Below is a small trained network, with its code and all its weights. Each question gives an input and a class and asks what happens when units are switched off, that is, made to give their printed mean instead of their output.

import numpy as np


def w(rows, s, z=0):
    codes = np.array(rows[::2]) - 128.0
    scale = np.full(codes.shape[1], s)
    scale[-1] = z or s
    return codes * scale


def f(y):
    return np.maximum(y, 0)


def log_softmax(a):
    a = a - a.max(-1, keepdims=True)
    return a - np.log(np.exp(a).sum(-1, keepdims=True))


def net(x, mask):
    res = np.array(x, float).reshape(1, 6) / 4 @ E
    y = f(res @ A[0][:, :-1].T + A[0][:, -1])
    res = res + np.where(mask, y, B[0][:, -1]) @ B[0][:, :-1]
    return log_softmax(res[-1] @ U[:, :-1].T + U[:, -1])


A, B = {}, {}
E = w([
[152,168,142,119,176,46,105,215],'x0',
[125,104,35,133,94,163,68,115],'x1',
[106,83,154,117,83,134,180,44],'x2',
[146,111,89,137,135,157,124,132],'x3',
[255,179,121,194,21,96,149,134],'x4',
[152,126,114,134,147,145,119,122],'x5',
],0.0099)
A[0] = w([
[110,109,96,129,201,58,91,177,103],'neuron 0',
[41,70,116,154,211,109,123,66,231],'neuron 1',
[111,128,114,49,60,29,117,145,150],'neuron 2',
[88,116,149,128,215,183,114,78,199],'neuron 3',
[21,87,98,99,232,103,105,187,164],'neuron 4',
[69,110,114,60,196,145,140,64,11],'neuron 5',
[116,85,130,102,104,210,84,106,183],'neuron 6',
[84,183,151,98,144,186,92,175,101],'neuron 7',
[52,87,100,77,154,144,192,111,254],'neuron 8',
[194,207,74,181,91,170,197,205,198],'neuron 9',
[147,160,106,165,109,130,180,58,114],'neuron 10',
[135,236,87,112,84,68,131,135,214],'neuron 11',
[195,130,128,63,28,133,156,160,73],'neuron 12',
[108,131,153,190,2,179,221,11,72],'neuron 13',
[182,94,93,94,128,70,148,250,101],'neuron 14',
[73,122,120,111,112,131,115,228,124],'neuron 15',
[218,167,143,176,60,136,124,189,209],'neuron 16',
[125,147,179,104,133,135,162,128,107],'neuron 17',
[70,179,170,98,82,102,121,192,101],'neuron 18',
[139,120,117,190,78,83,175,64,80],'neuron 19',
[122,145,83,64,186,79,121,156,93],'neuron 20',
[179,118,124,182,90,98,159,21,105],'neuron 21',
],0.0081,0.0058)
B[0] = w([
[137,174,76,117,243,149,97,214,182],'neuron 0',
[94,161,211,203,122,114,118,160,247],'neuron 1',
[177,134,147,139,55,67,104,127,164],'neuron 2',
[69,131,150,199,47,140,54,45,224],'neuron 3',
[164,155,111,141,156,149,142,197,249],'neuron 4',
[103,49,35,77,80,84,198,1,187],'neuron 5',
[146,63,228,95,69,133,117,125,201],'neuron 6',
[203,169,84,147,173,147,134,97,162],'neuron 7',
[182,163,251,165,90,152,91,155,245],'neuron 8',
[29,106,141,143,39,67,111,114,225],'neuron 9',
[149,142,48,143,87,163,243,136,172],'neuron 10',
[94,115,116,121,118,89,123,73,204],'neuron 11',
[196,176,75,130,182,158,71,179,174],'neuron 12',
[134,125,75,75,172,189,170,139,243],'neuron 13',
[138,127,214,186,88,160,134,228,184],'neuron 14',
[209,148,110,169,134,183,120,200,165],'neuron 15',
[64,103,160,147,37,57,160,54,238],'neuron 16',
[138,61,129,124,126,134,151,164,156],'neuron 17',
[134,236,55,46,134,147,105,119,158],'neuron 18',
[193,105,64,104,221,187,206,133,176],'neuron 19',
[183,197,83,114,196,170,120,114,168],'neuron 20',
[149,169,70,51,156,148,204,139,194],'neuron 21',
],0.0061,0.011)
U = w([
[158,113,204,204,145,97,49,108,180],'0',
[80,43,160,118,125,70,147,37,198],'1',
[196,115,55,89,254,140,149,148,3],'2',
],0.0071,0.0024)

Each question gives the input, the list of numbers given to net, and the class t.
The units are the neurons (one row each of A and B). Each row of codes is followed by its name. A weight is (code - 128) times the scale printed after its matrix; where a second scale follows, it is the last column's (A, B and U).
mask holds one flag per neuron, in row order. A switched-off neuron (its flag False) gives its mean, the last column of its row in B, instead of its output. The means were averaged over made-up inputs and are rounded, as every weight is.
A unit's drop is (log p(t) with every unit on - log p(t) with that unit switched off) / (log p(t) with every unit on - log p(t) with every unit switched off).
The circuit of an input: a set's keep is (log p(t) with only the set's units on - log p(t) with every unit switched off) / (log p(t) with every unit on - log p(t) with every unit switched off). Starting from the 12 units with the biggest drops (on a tie, the unit counted first), units are removed one at a time, each time the one whose removal leaves the highest keep (on an exact tie, the one counted first), for as long as the keep stays at least 0.8.
units of the circuit, in order: the units of the circuit, biggest drop first
unit that matters most: the unit with the biggest drop
k most important neurons: the k neurons with the biggest drops, biggest first
drop when u is switched off: that unit's drop, to one decimal
input [3,5,5,-2,-8,2], class 0: units of the circuit, in order	[neuron 8; neuron 1]
input [6,6,1,0,3,7], class 1: units of the circuit, in order	[neuron 8; neuron 16]
input [0,-8,-4,4,5,3], class 1: unit that matters most	neuron 16
input [-7,6,-2,8,-8,-7], class 0: 4 most important neurons	[neuron 8; neuron 1; neuron 4; neuron 16]
input [-2,8,-5,6,-8,4], class 0: units of the circuit, in order	[neuron 1; neuron 8]
input [0,3,-5,-8,5,8], class 1: units of the circuit, in order	[neuron 16; neuron 8; neuron 9]
input [-5,1,-8,6,8,1], class 1: units of the circuit, in order	[neuron 16; neuron 9]
input [-6,4,3,5,3,-7], class 2: units of the circuit, in order	[neuron 13; neuron 19]
input [4,-3,8,2,-8,4], class 0: 2 most important neurons	[neuron 8; neuron 1]
input [7,-7,5,7,-8,0], class 0: 4 most important neurons	[neuron 3; neuron 1; neuron 8; neuron 13]
input [-2,1,1,2,5,-3], class 2: 3 most important neurons	[neuron 3; neuron 12; neuron 19]
input [-6,-4,-2,-5,8,7], class 1: 4 most important neurons	[neuron 16; neuron 9; neuron 4; neuron 0]
input [-5,7,4,-6,7,-8], class 2: 2 most important neurons	[neuron 13; neuron 19]
input [-5,5,-8,5,-5,7], class 0: most important neuron	[neuron 3]
input [-6,1,-5,-8,8,6], class 1: 2 most important neurons	[neuron 16; neuron 9]
input [-3,-6,1,-5,2,5], class 2: drop when neuron 5 is switched off	0.2
input [-6,2,1,8,7,2], class 2: drop when neuron 13 is switched off	0.7
input [3,-1,3,-7,-7,3], class 0: drop when neuron 3 is switched off	0.1
